Here is a tiny trained network, its code and every weight. The questions are about switching its units off for an input and a target symbol, where a switched-off unit gives its printed mean instead of its output.

import numpy as np


def w(rows, s, z=0):
    codes = np.array(rows[::2]) - 128.0
    scale = np.full(codes.shape[1], s)
    scale[-1] = z or s
    return codes * scale


def norm(h):
    return h / np.sqrt((h * h).mean(-1, keepdims=True) + 1e-5)


def f(y):
    return np.maximum(y, 0)


def softmax(a):
    e = np.exp(a - a.max(-1, keepdims=True))
    return e / e.sum(-1, keepdims=True)


def log_softmax(a):
    a = a - a.max(-1, keepdims=True)
    return a - np.log(np.exp(a).sum(-1, keepdims=True))


def net(x, mask):
    ids = ['αβθλξπστφψω'.index(c) for c in x.split()]
    T = len(ids)
    res = E[ids] + P[:T]
    r = norm(res)
    for j in range(2):
        rows = slice(2 * j, 2 * j + 2)
        q, k, v = (r @ M[0][rows].T for M in (Q, K, V))
        z = softmax(np.where(np.tri(T) > 0, q @ k.T / 2**0.5, -1e9)) @ v
        o = O[0][rows]
        res = res + np.where(mask[j], z, o[:, -1]) @ o[:, :-1]
    y = f(norm(res) @ A[0][:, :-1].T + A[0][:, -1])
    res = res + np.where(mask[2:26], y, B[0][:, -1]) @ B[0][:, :-1]
    return log_softmax(norm(res)[-1] @ U[:, :-1].T + U[:, -1])


Q, K, V, O, A, B = {}, {}, {}, {}, {}, {}
E = w([
[142,136,210],'α',
[159,53,134],'β',
[179,66,135],'θ',
[145,139,211],'λ',
[141,126,203],'ξ',
[144,132,8],'π',
[190,48,104],'σ',
[124,145,14],'τ',
[131,115,84],'φ',
[134,216,254],'ψ',
[157,157,37],'ω',
],0.0097)
P = w([
[176,181,255],'0',
[132,64,42],'1',
[98,70,187],'2',
[182,204,137],'3',
[37,210,210],'4',
[106,71,170],'5',
[173,208,90],'6',
[92,30,45],'7',
[108,67,168],'8',
[200,126,13],'9',
],0.0067)
Q[0] = w([
[72,180,101],'h1',
[210,160,146],'h1',
[163,132,254],'h2',
[162,77,142],'h2',
],0.006)
K[0] = w([
[134,159,70],'h1',
[140,137,178],'h1',
[178,1,226],'h2',
[106,82,105],'h2',
],0.0089)
V[0] = w([
[110,56,189],'h1',
[91,92,121],'h1',
[128,179,3],'h2',
[137,123,244],'h2',
],0.0058)
O[0] = w([
[247,214,11,65],'h1',
[159,194,12,106],'h1',
[198,242,252,254],'h2',
[224,44,88,32],'h2',
],0.0037,0.0032)
A[0] = w([
[185,133,124,116],'n1',
[118,86,89,101],'n2',
[174,106,57,175],'n3',
[3,62,101,2],'n4',
[114,163,90,163],'n5',
[113,84,96,97],'n6',
[139,96,83,53],'n7',
[108,170,136,159],'n8',
[132,160,103,2],'n9',
[107,87,92,147],'n10',
[154,145,141,197],'n11',
[158,200,192,148],'n12',
[175,168,88,140],'n13',
[96,86,62,85],'n14',
[154,114,120,78],'n15',
[91,172,91,191],'n16',
[56,126,112,66],'n17',
[109,163,142,84],'n18',
[178,118,139,78],'n19',
[111,159,101,178],'n20',
[72,83,160,115],'n21',
[109,166,84,168],'n22',
[114,182,146,135],'n23',
[172,155,94,220],'n24',
],0.011,0.0027)
B[0] = w([
[187,215,57,166],'n1',
[97,143,159,167],'n2',
[159,156,161,218],'n3',
[186,176,127,188],'n4',
[97,107,184,221],'n5',
[129,170,167,163],'n6',
[43,99,139,158],'n7',
[122,65,83,205],'n8',
[75,125,146,151],'n9',
[78,142,174,175],'n10',
[150,170,111,178],'n11',
[168,142,76,237],'n12',
[95,111,97,208],'n13',
[59,149,148,184],'n14',
[114,152,122,141],'n15',
[104,50,147,253],'n16',
[240,208,149,175],'n17',
[81,68,146,170],'n18',
[25,254,55,155],'n19',
[151,48,129,214],'n20',
[42,129,73,169],'n21',
[126,109,177,234],'n22',
[161,101,96,209],'n23',
[119,163,153,219],'n24',
],0.0048,0.005)
U = w([
[211,220,132,253],'α',
[83,210,27,230],'β',
[94,130,111,64],'θ',
[131,82,102,123],'λ',
[127,41,179,176],'ξ',
[104,150,255,124],'π',
[84,155,115,34],'σ',
[42,174,195,109],'τ',
[107,125,135,63],'φ',
[72,152,117,58],'ψ',
[100,148,123,25],'ω',
],0.013,0.0083)

Each question gives the input, a string of symbols that net reads in full, and the target symbol t.
The units are the heads (2 rows each of Q, K, V and O) and the neurons (one row each of A and B). Each row of codes is followed by its name. A weight is (code - 128) times the scale printed after its matrix; where a second scale follows, it is the last column's (O, A, B and U).
mask holds one flag per unit, heads first, then neurons. A switched-off unit (its flag False) gives its mean, the last column of its rows in O or B, instead of its output. The means were averaged over made-up inputs and are rounded, as every weight is.
A unit's drop is (log p(t) with every unit on - log p(t) with that unit switched off) / (log p(t) with every unit on - log p(t) with every unit switched off).
The circuit of an input: a set's keep is (log p(t) with only the set's units on - log p(t) with every unit switched off) / (log p(t) with every unit on - log p(t) with every unit switched off). Starting from the 12 units with the biggest drops (on a tie, the unit counted first), units are removed one at a time, each time the one whose removal leaves the highest keep (on an exact tie, the one counted first), for as long as the keep stays at least 0.8.
circuit, biggest first: the units of the circuit, biggest drop first
unit that matters most: the unit with the biggest drop
k most important neurons: the k neurons with the biggest drops, biggest first
heads that matter: for each layer, one digit per head in row order, 1 if its drop is at least 0.15 and else 0, layers parted by /
drop of u: that unit's drop, to one decimal
input τ π τ π τ τ τ ξ, target τ: circuit, biggest first	(n21 n16 h2)
input τ τ ξ τ ψ β τ φ, target τ: 2 most important neurons	(n14 n21)
input τ ξ ξ ξ θ τ θ, target β: circuit, biggest first	(n19 h2)
input ξ τ ψ π σ θ σ, target β: circuit, biggest first	(n19)
input σ π τ π λ π ω τ ξ σ, target β: circuit, biggest first	(n19 n1)
input ψ τ π π σ π τ θ, target τ: heads that matter	00
input π τ φ, target β: circuit, biggest first	(n21 n16 h1 n4)
input τ τ ψ φ σ τ τ σ, target τ: heads that matter	01
input τ β φ ψ τ τ τ ξ, target τ: heads that matter	01
input α π β τ ψ ψ α, target β: circuit, biggest first	(h2 n19)
input τ τ τ ξ τ π, target ξ: circuit, biggest first	(h2 n16 n20)
input τ ψ ω σ θ β ψ τ τ, target π: heads that matter	00
input τ τ ω π π τ τ π, target τ: heads that matter	00
input β ξ σ τ ξ τ ξ ψ π ψ, target β: heads that matter	01
input τ α τ τ τ τ τ α, target τ: heads that matter	01
input τ λ τ τ β σ π τ τ λ, target β: heads that matter	00
input τ ξ τ ω θ θ α π τ, target ξ: heads that matter	01
input τ β π ω τ β τ β π φ, target α: heads that matter	01
input τ τ τ π τ ω, target ξ: unit that matters most	h2
input π ψ τ, target π: unit that matters most	n17
input τ τ ξ α ξ π τ τ τ β, target α: drop of n3	0.3
input π τ τ β β λ λ, target β: drop of h2	0.4
input π τ τ τ π π, target ξ: drop of h2	1.5
input π τ ξ τ τ β τ τ τ β, target β: drop of h2	-0.1
